Each row has a name. Each question is about the rows just above it.

Columns, left to right: D Y W E
X: [6.17 0.67 8.54 0.41]
Q: [ 0.16  2.79 -0.21 -0.83]
N: [1.48 1.50 4.23 0.42]
J: [0.46 3.25 2.67 0.34]
U: [ 0.09 -2.41  1.98  0.20]
Which column holds [0.46 0.09] top down?  D
Which column holds this, read top down? [0.34 0.20]  E
Which column holds [1.50 3.25] top down?  Y
Which column holds [4.23 2.67 1.98] top down?  W
[ 8.54 -0.21  4.23  2.67] is in which column, read top down?  W
Which column holds this, read top down? [ 3.25 -2.41]  Y

Columns, left to right: L P C G Z F A M B
K: [-0.32 -1.78 -0.66  2.73  0.30  0.14  0.25  0.37  0.25]
H: [-1.53 -0.63 -3.98  2.14 -1.26 -2.82 -1.28 -0.94 -1.89]
R: [ 2.84 -3.35  5.65  3.10  3.71  2.57  2.19  3.19  2.07]
S: [ 2.96  3.26 -0.18  0.29  1.93  0.33  1.30  0.40  0.90]
T: [ 1.17  2.36  1.74 -3.40  0.31  0.14  0.07 -0.01 -0.02]
V: [-5.13  4.53 -8.44 -5.02 -6.22 -3.20 -3.41 -5.08 -2.82]
[ 0.14 -2.82] is in which column, read top down?  F
[-3.98  5.65 -0.18  1.74 -8.44] is in which column, read top down?  C
[3.19 0.40] is in which column, read top down?  M
Which column holds [ 5.65 -0.18  1.74] top down?  C
Which column holds this, read top down? [ 0.25 -1.28  2.19  1.30  0.07]  A
Which column holds this, read top down? [-1.26  3.71  1.93  0.31]  Z

Columns, left to right: Dufun Binap mar vokam zap bebad
Fuf: [ 4.40 -4.59 -6.97  3.98 -7.28 -2.06]
sagun: [ 5.64 -0.41 -0.11  2.09 -0.05 -3.00]
Lopo: [-3.17  6.64 -1.94  1.88 -6.45  1.76]
befi: [ 3.76 -3.36 -6.33  4.30 -4.37 -2.97]
teves: [-3.24  6.86 -1.88  1.79 -6.56  1.89]
Gibad: [ 4.27 -4.24 -6.74  4.04 -6.65 -2.22]
[-3.00  1.76 -2.97] is in which column, read top down?  bebad
[ 6.64 -3.36  6.86 -4.24] is in which column, read top down?  Binap
Which column holds [-2.97  1.89 -2.22] top down?  bebad
[ 4.40  5.64 -3.17  3.76] is in which column, read top down?  Dufun
Which column holds this, read top down? [-3.17  3.76 -3.24]  Dufun
Which column holds this, read top down? [-6.97 -0.11 -1.94]  mar

Columns, left to right: mito geso zuri zudu kufiv Tidip
gupo: [ 4.10 -2.08 -0.77 -3.46  2.80  2.24]
Zefa: [ 2.06 -5.28 -1.32 -5.66  4.52  2.63]
Pufur: [ 0.34  0.02  0.54  0.65  2.11 -0.71]
marem: [-6.39  0.96 -1.28  0.35 -1.96 -1.41]
felak: [ 0.34  0.02  0.54  0.65  0.11 -0.96]
Pese: [-8.27  6.23 -0.78  3.60 -4.60 -3.28]
Which column holds [4.52 2.11] top down?  kufiv
Which column holds [-5.66  0.65] top down?  zudu
Which column holds [0.65 3.60] top down?  zudu

Columns, left to right: Tofa digud fos Mopav
levig: [ 0.30 -2.87  4.88 -4.95]
tes: [ 0.60 -3.38  5.79 -6.27]
Mogeg: [ 0.04 -1.86  2.78 -6.87]
Kav: [ 0.78 -5.26  7.63 -7.62]
sikev: [ 0.04 -1.86  2.78 -3.67]
nute: [ 0.73 -5.31  7.71 -8.06]
[0.78 0.04] is in which column, read top down?  Tofa
[-4.95 -6.27 -6.87 -7.62 -3.67] is in which column, read top down?  Mopav
Which column holds this, read top down? [4.88 5.79 2.78 7.63 2.78]  fos
Which column holds this, read top down? [-1.86 -5.31]  digud

Columns, left to right: Ket kupub fina Lavi bedu mimel
giled: [-3.96  8.06 -0.29  4.37  4.29 -2.97]
duf: [-3.96  8.06 -0.29  4.37  4.29  4.43]
vemas: [ 2.48 -6.43  2.17 -3.15 -1.57 -2.47]
Which column holds this, read top down? [ 8.06 -6.43]  kupub
[-2.97  4.43] is in which column, read top down?  mimel
[-0.29  2.17] is in which column, read top down?  fina
[4.37 4.37] is in which column, read top down?  Lavi
Which column holds [8.06 8.06] top down?  kupub
[-0.29 -0.29] is in which column, read top down?  fina

Columns, left to right: dapid vigu Vubes zife
Zule: [ 0.04  2.06  4.86 -2.11]
vezaz: [ 0.04  2.59  2.44 -0.48]
nuzer: [-2.46  2.06  4.86  2.22]
gifi: [0.04 2.06 4.86 2.22]
Which column holds [4.86 4.86] top down?  Vubes
[-2.11 -0.48] is in which column, read top down?  zife
Which column holds this, read top down? [-0.48  2.22  2.22]  zife
Which column holds this, read top down? [4.86 2.44]  Vubes

Columns, left to right: Mut gipa Lebu lapu Danu
rotin: [ 2.91  5.96  3.41 -0.83 -2.47]
kel: [-3.20 -4.24 -2.03 -6.36 -0.79]
tezo: [-3.37 -4.24 -2.03 -6.36 -0.79]
Vig: [ 2.40  1.01  3.09 -1.17 -9.39]
Which column holds [-0.79 -0.79 -9.39] top down?  Danu
[-4.24  1.01] is in which column, read top down?  gipa
Which column holds [ 3.41 -2.03 -2.03] top down?  Lebu
Which column holds [-6.36 -1.17] top down?  lapu
Which column holds this, read top down? [-2.03  3.09]  Lebu

